Below is a small trained network, with its code and all its weights. Each question gives an input and a class and asks what happens when units are switched off, that is, made to give their printed mean instead of their output.

import numpy as np


def w(rows, s, z=0):
    codes = np.array(rows[::2]) - 128.0
    scale = np.full(codes.shape[1], s)
    scale[-1] = z or s
    return codes * scale


def norm(h):
    return h / np.sqrt((h * h).mean(-1, keepdims=True) + 1e-5)


def f(y):
    return np.maximum(y, 0)


def log_softmax(a):
    a = a - a.max(-1, keepdims=True)
    return a - np.log(np.exp(a).sum(-1, keepdims=True))


def net(x, mask):
    res = np.array(x, float).reshape(1, 5) / 4 @ E
    u = 0
    for l in range(2):
        y = f(norm(res) @ A[l][:, :-1].T + A[l][:, -1])
        res = res + np.where(mask[u : u + 15], y, B[l][:, -1]) @ B[l][:, :-1]
        u += 15
    return log_softmax(norm(res)[-1] @ U[:, :-1].T + U[:, -1])


A, B = {}, {}
E = w([
[183,118,185,168,63,213,122],'x0',
[198,76,107,252,187,104,151],'x1',
[162,154,91,179,21,46,182],'x2',
[59,46,67,129,100,194,237],'x3',
[74,102,173,199,129,106,104],'x4',
],0.0041)
A[0] = w([
[73,130,167,158,128,120,92,98],'L0N0',
[168,132,143,117,92,50,91,132],'L0N1',
[70,137,149,140,91,110,113,74],'L0N2',
[119,102,115,127,60,82,130,5],'L0N3',
[82,134,73,161,83,136,145,99],'L0N4',
[56,97,159,184,106,67,110,86],'L0N5',
[5,113,185,198,150,145,66,86],'L0N6',
[47,130,178,70,121,173,115,107],'L0N7',
[235,133,34,31,182,177,118,70],'L0N8',
[70,119,102,136,173,199,149,136],'L0N9',
[150,153,177,110,181,147,66,167],'L0N10',
[117,183,140,81,113,113,118,117],'L0N11',
[44,118,67,86,194,1,105,51],'L0N12',
[141,96,198,148,46,167,108,46],'L0N13',
[158,106,144,164,230,154,140,139],'L0N14',
],0.0074,0.0031)
B[0] = w([
[189,126,152,112,135,105,149,171],'L0N0',
[76,123,161,144,138,80,101,216],'L0N1',
[152,125,110,58,96,116,104,162],'L0N2',
[137,147,121,146,64,63,150,162],'L0N3',
[105,84,181,143,140,56,123,197],'L0N4',
[212,147,117,78,147,128,172,202],'L0N5',
[247,142,163,64,150,122,194,218],'L0N6',
[154,110,13,104,115,115,86,243],'L0N7',
[230,142,185,105,151,128,203,224],'L0N8',
[77,68,206,159,126,104,100,225],'L0N9',
[49,120,172,145,131,134,87,231],'L0N10',
[153,101,66,124,123,88,104,201],'L0N11',
[25,188,81,163,199,223,210,255],'L0N12',
[115,160,100,158,115,231,141,197],'L0N13',
[128,112,22,125,103,110,64,212],'L0N14',
],0.011,0.0041)
A[1] = w([
[147,165,149,165,78,247,84,82],'L1N0',
[119,112,118,134,102,189,173,157],'L1N1',
[162,106,49,120,128,120,95,72],'L1N2',
[82,77,126,64,82,129,176,57],'L1N3',
[79,65,158,80,216,156,79,129],'L1N4',
[71,148,197,147,158,90,85,8],'L1N5',
[208,166,182,93,149,125,204,61],'L1N6',
[114,88,111,117,140,126,177,42],'L1N7',
[81,156,112,151,96,45,173,50],'L1N8',
[137,223,127,87,136,130,104,123],'L1N9',
[117,165,121,73,85,120,158,115],'L1N10',
[79,56,194,125,109,82,130,8],'L1N11',
[136,152,50,145,156,103,108,187],'L1N12',
[161,118,106,190,149,112,157,106],'L1N13',
[113,162,147,154,74,123,136,73],'L1N14',
],0.011,0.0016)
B[1] = w([
[31,134,95,104,194,131,230,203],'L1N0',
[89,155,153,119,182,59,129,202],'L1N1',
[89,147,72,117,78,115,107,197],'L1N2',
[108,58,167,198,151,95,61,214],'L1N3',
[214,248,136,165,48,136,159,254],'L1N4',
[92,77,201,135,148,46,114,165],'L1N5',
[222,73,154,85,206,151,135,229],'L1N6',
[125,102,195,119,149,97,99,201],'L1N7',
[212,238,122,145,104,180,148,232],'L1N8',
[90,11,156,213,145,99,101,198],'L1N9',
[172,93,126,117,156,223,60,186],'L1N10',
[71,170,179,119,145,37,113,176],'L1N11',
[93,30,142,67,68,148,156,215],'L1N12',
[84,102,111,79,105,187,16,205],'L1N13',
[157,191,106,94,125,140,159,166],'L1N14',
],0.011,0.0057)
U = w([
[242,61,158,78,197,169,128,173],'0',
[39,147,96,123,184,175,223,184],'1',
[93,111,212,178,112,47,71,154],'2',
[220,250,114,143,39,158,137,150],'3',
[98,51,39,93,39,161,35,138],'4',
[147,119,86,101,117,84,157,66],'5',
[159,109,55,125,107,77,175,2],'6',
],0.011,0.0052)

Each question gives the input, the list of numbers given to net, and the class t.
The units are the neurons (one row each of A and B). Each row of codes is followed by its name. A weight is (code - 128) times the scale printed after its matrix; where a second scale follows, it is the last column's (A, B and U).
mask holds one flag per neuron, layer by layer. A switched-off neuron (its flag False) gives its mean, the last column of its row in B, instead of its output. The means were averaged over made-up inputs and are rounded, as every weight is.
A unit's drop is (log p(t) with every unit on - log p(t) with that unit switched off) / (log p(t) with every unit on - log p(t) with every unit switched off).
The circuit of an input: a set's keep is (log p(t) with only the set's units on - log p(t) with every unit switched off) / (log p(t) with every unit on - log p(t) with every unit switched off). Starting from the 12 units with the biggest drops (on a tie, the unit counted first), units are removed one at a time, each time the one whose removal leaves the highest keep (on an exact tie, the one counted first), for as long as the keep stays at least 0.8.
circuit, biggest first: the units of the circuit, biggest drop first
unit that matters most: the unit with the biggest drop
top k neurons: the k neurons with the biggest drops, biggest first
top k neurons in layer l: the k neurons of layer l with the biggest drops, biggest first
input [-3,-5,-1,5,-2], class 2: top 2 neurons in layer 1 -> (L1N3 L1N7)
input [-1,-1,-6,-5,-2], class 3: circuit, biggest first -> (L1N4)
input [-5,-6,-3,4,-4], class 4: top 4 neurons in layer 0 -> (L0N7 L0N6 L0N11 L0N13)
input [0,6,5,5,7], class 0: circuit, biggest first -> (L0N5 L1N6)
input [8,-5,3,0,-6], class 1: top 3 neurons -> (L1N0 L0N13 L0N6)
input [-6,7,-3,6,-3], class 4: top 2 neurons in layer 1 -> (L1N13 L1N0)
input [0,7,2,8,1], class 2: top 2 neurons -> (L0N7 L1N11)
input [5,1,7,8,-8], class 0: circuit, biggest first -> (L1N6 L0N7)
input [-7,-4,6,-8,-8], class 0: circuit, biggest first -> (L0N8 L1N10)
input [-1,8,-2,-8,-1], class 2: top 2 neurons -> (L0N10 L0N7)
input [1,2,7,6,-2], class 3: top 3 neurons in layer 1 -> (L1N8 L1N9 L1N14)
input [7,8,-5,3,-4], class 4: circuit, biggest first -> (L0N14 L1N2)
input [-6,6,5,6,4], class 1: top 4 neurons in layer 0 -> (L0N12 L0N7 L0N6 L0N8)
input [2,-8,-4,0,2], class 4: circuit, biggest first -> (L0N7)
input [1,-8,-8,7,-7], class 3: top 3 neurons -> (L1N4 L0N9 L0N6)
input [8,0,5,6,0], class 1: circuit, biggest first -> (L0N13 L1N0)
input [0,1,-4,-8,-7], class 2: top 3 neurons in layer 0 -> (L0N10 L0N6 L0N5)
input [1,-4,-8,-7,-1], class 3: top 2 neurons in layer 0 -> (L0N10 L0N7)
input [6,7,-3,-5,-4], class 4: top 2 neurons in layer 0 -> (L0N14 L0N12)
input [0,8,-5,3,-4], class 4: circuit, biggest first -> (L0N14)
input [-2,5,-1,-4,2], class 4: top 2 neurons in layer 0 -> (L0N14 L0N9)
input [8,-8,-4,1,-4], class 1: top 3 neurons -> (L1N0 L0N13 L0N14)
input [-5,-8,4,8,4], class 2: top 2 neurons -> (L1N3 L0N4)
input [-4,7,-7,6,-5], class 3: top 3 neurons -> (L1N4 L0N9 L0N7)
input [-2,-3,-8,8,-3], class 2: circuit, biggest first -> (L0N9 L1N11)
input [6,4,-3,-8,3], class 2: top 3 neurons in layer 0 -> (L0N10 L0N12 L0N1)
input [0,-5,-7,-3,5], class 3: top 3 neurons -> (L1N4 L0N10 L0N7)
input [-2,6,7,-5,1], class 3: unit that matters most -> L1N8
input [6,-5,-1,-4,0], class 1: top 4 neurons -> (L1N0 L0N13 L0N14 L0N10)
input [8,-8,5,-1,8], class 0: top 2 neurons in layer 1 -> (L1N10 L1N6)
